Here is a tiny trained network, its code and every weight. The questions are about switching its units off for an input and a class, where a switched-off unit gives its printed mean instead of its output.

import numpy as np


def w(rows, s, z=0):
    codes = np.array(rows[::2]) - 128.0
    scale = np.full(codes.shape[1], s)
    scale[-1] = z or s
    return codes * scale


def norm(h):
    return h / np.sqrt((h * h).mean(-1, keepdims=True) + 1e-5)


def f(y):
    return np.maximum(y, 0)


def log_softmax(a):
    a = a - a.max(-1, keepdims=True)
    return a - np.log(np.exp(a).sum(-1, keepdims=True))


def net(x, mask):
    res = np.array(x, float).reshape(1, 5) / 4 @ E
    u = 0
    for l in range(2):
        y = f(norm(res) @ A[l][:, :-1].T + A[l][:, -1])
        res = res + np.where(mask[u : u + 7], y, B[l][:, -1]) @ B[l][:, :-1]
        u += 7
    return log_softmax(norm(res)[-1] @ U[:, :-1].T + U[:, -1])


A, B = {}, {}
E = w([
[254,230,74,143,71,147],'x0',
[184,170,242,248,73,175],'x1',
[149,165,145,88,76,46],'x2',
[230,137,124,188,212,96],'x3',
[248,20,104,118,117,132],'x4',
],0.0053)
A[0] = w([
[78,193,86,176,146,178,168],'0.n0',
[97,170,82,176,155,161,161],'0.n1',
[79,182,66,1,73,115,184],'0.n2',
[118,62,89,49,87,198,247],'0.n3',
[149,171,106,81,146,36,251],'0.n4',
[152,122,114,158,167,173,147],'0.n5',
[17,141,125,164,49,178,170],'0.n6',
],0.0095,0.0022)
B[0] = w([
[154,158,1,6,75,82,183],'0.n0',
[110,173,114,79,88,191,167],'0.n1',
[150,129,147,203,184,29,254],'0.n2',
[23,74,204,177,68,88,231],'0.n3',
[167,200,153,83,23,88,213],'0.n4',
[163,222,171,76,157,81,166],'0.n5',
[90,16,106,156,158,94,216],'0.n6',
],0.008,0.0074)
A[1] = w([
[213,143,45,95,91,115,192],'1.n0',
[119,96,113,108,63,42,177],'1.n1',
[162,116,170,162,179,86,190],'1.n2',
[119,133,146,7,188,141,152],'1.n3',
[58,208,117,135,47,172,133],'1.n4',
[97,95,171,190,122,45,136],'1.n5',
[159,185,132,124,185,89,251],'1.n6',
],0.011,0.0032)
B[1] = w([
[3,44,79,92,88,241,198],'1.n0',
[131,132,138,150,116,43,245],'1.n1',
[192,208,95,223,50,204,181],'1.n2',
[69,188,104,206,68,155,145],'1.n3',
[41,119,199,119,107,110,158],'1.n4',
[125,90,209,232,177,229,236],'1.n5',
[91,173,137,34,91,160,188],'1.n6',
],0.0072,0.012)
U = w([
[219,108,86,99,175,76,9],'0',
[103,90,124,61,228,127,27],'1',
[169,91,89,72,132,101,16],'2',
[161,115,105,89,196,111,2],'3',
[188,159,137,160,107,233,150],'4',
[41,3,176,206,140,52,211],'5',
[46,155,78,38,52,146,225],'6',
[148,158,139,153,97,33,89],'7',
],0.011,0.0047)

Each question gives the input, the list of numbers given to net, and the class t.
The units are the neurons (one row each of A and B). Each row of codes is followed by its name. A weight is (code - 128) times the scale printed after its matrix; where a second scale follows, it is the last column's (A, B and U).
mask holds one flag per neuron, layer by layer. A switched-off neuron (its flag False) gives its mean, the last column of its row in B, instead of its output. The means were averaged over made-up inputs and are rounded, as every weight is.
A unit's drop is (log p(t) with every unit on - log p(t) with that unit switched off) / (log p(t) with every unit on - log p(t) with every unit switched off).
The circuit of an input: a set's keep is (log p(t) with only the set's units on - log p(t) with every unit switched off) / (log p(t) with every unit on - log p(t) with every unit switched off). Starting from the 12 units with the biggest drops (on a tie, the unit counted first), units are removed one at a time, each time the one whose removal leaves the highest keep (on an exact tie, the one counted first), for as long as the keep stays at least 0.8.
units of the circuit, in order: the units of the circuit, biggest drop first
k most important neurons: the k neurons with the biggest drops, biggest first
top k neurons in layer l: the k neurons of layer l with the biggest drops, biggest first
drop of u: that unit's drop, to one decimal
input [5,-5,-2,-5,-4], class 5: units of the circuit, in order	[0.n2]
input [3,-5,7,-3,3], class 7: units of the circuit, in order	[0.n2, 0.n4]
input [-7,3,8,4,0], class 4: 3 most important neurons	[0.n3, 0.n0, 1.n2]
input [5,-4,7,-5,1], class 7: 2 most important neurons	[0.n2, 0.n4]
input [2,1,7,0,2], class 6: 2 most important neurons	[0.n3, 1.n0]
input [-5,8,2,4,-2], class 4: units of the circuit, in order	[0.n3, 1.n2]
input [8,-3,-2,-8,-6], class 5: 2 most important neurons	[0.n2, 0.n6]
input [2,7,-6,8,-3], class 6: 3 most important neurons	[0.n0, 1.n5, 0.n2]
input [8,-8,-3,-8,-2], class 5: 2 most important neurons	[0.n2, 0.n3]
input [-1,3,5,3,0], class 4: top 4 neurons in layer 0	[0.n0, 0.n1, 0.n3, 0.n5]
input [3,6,8,5,-2], class 6: top 3 neurons in layer 0	[0.n2, 0.n3, 0.n6]
input [3,3,5,-7,-7], class 5: 2 most important neurons	[0.n6, 1.n5]
input [6,0,6,2,-6], class 6: 2 most important neurons	[1.n0, 0.n3]
input [-5,-7,-6,7,1], class 4: top 3 neurons in layer 1	[1.n3, 1.n1, 1.n2]
input [1,-3,1,2,0], class 6: 2 most important neurons	[0.n4, 0.n6]
input [8,-8,1,-3,-2], class 7: 2 most important neurons	[0.n2, 0.n3]
input [3,7,-2,1,-6], class 6: 2 most important neurons	[0.n0, 0.n3]
input [-1,-2,6,0,2], class 7: most important neuron	[0.n4]
input [5,-5,-2,-4,1], class 5: 2 most important neurons	[0.n3, 1.n5]
input [2,-1,4,7,-4], class 6: drop of 0.n5	0.0
input [1,-2,6,7,-5], class 6: drop of 0.n3	0.1
input [7,-3,-4,-8,8], class 5: drop of 0.n3	0.1
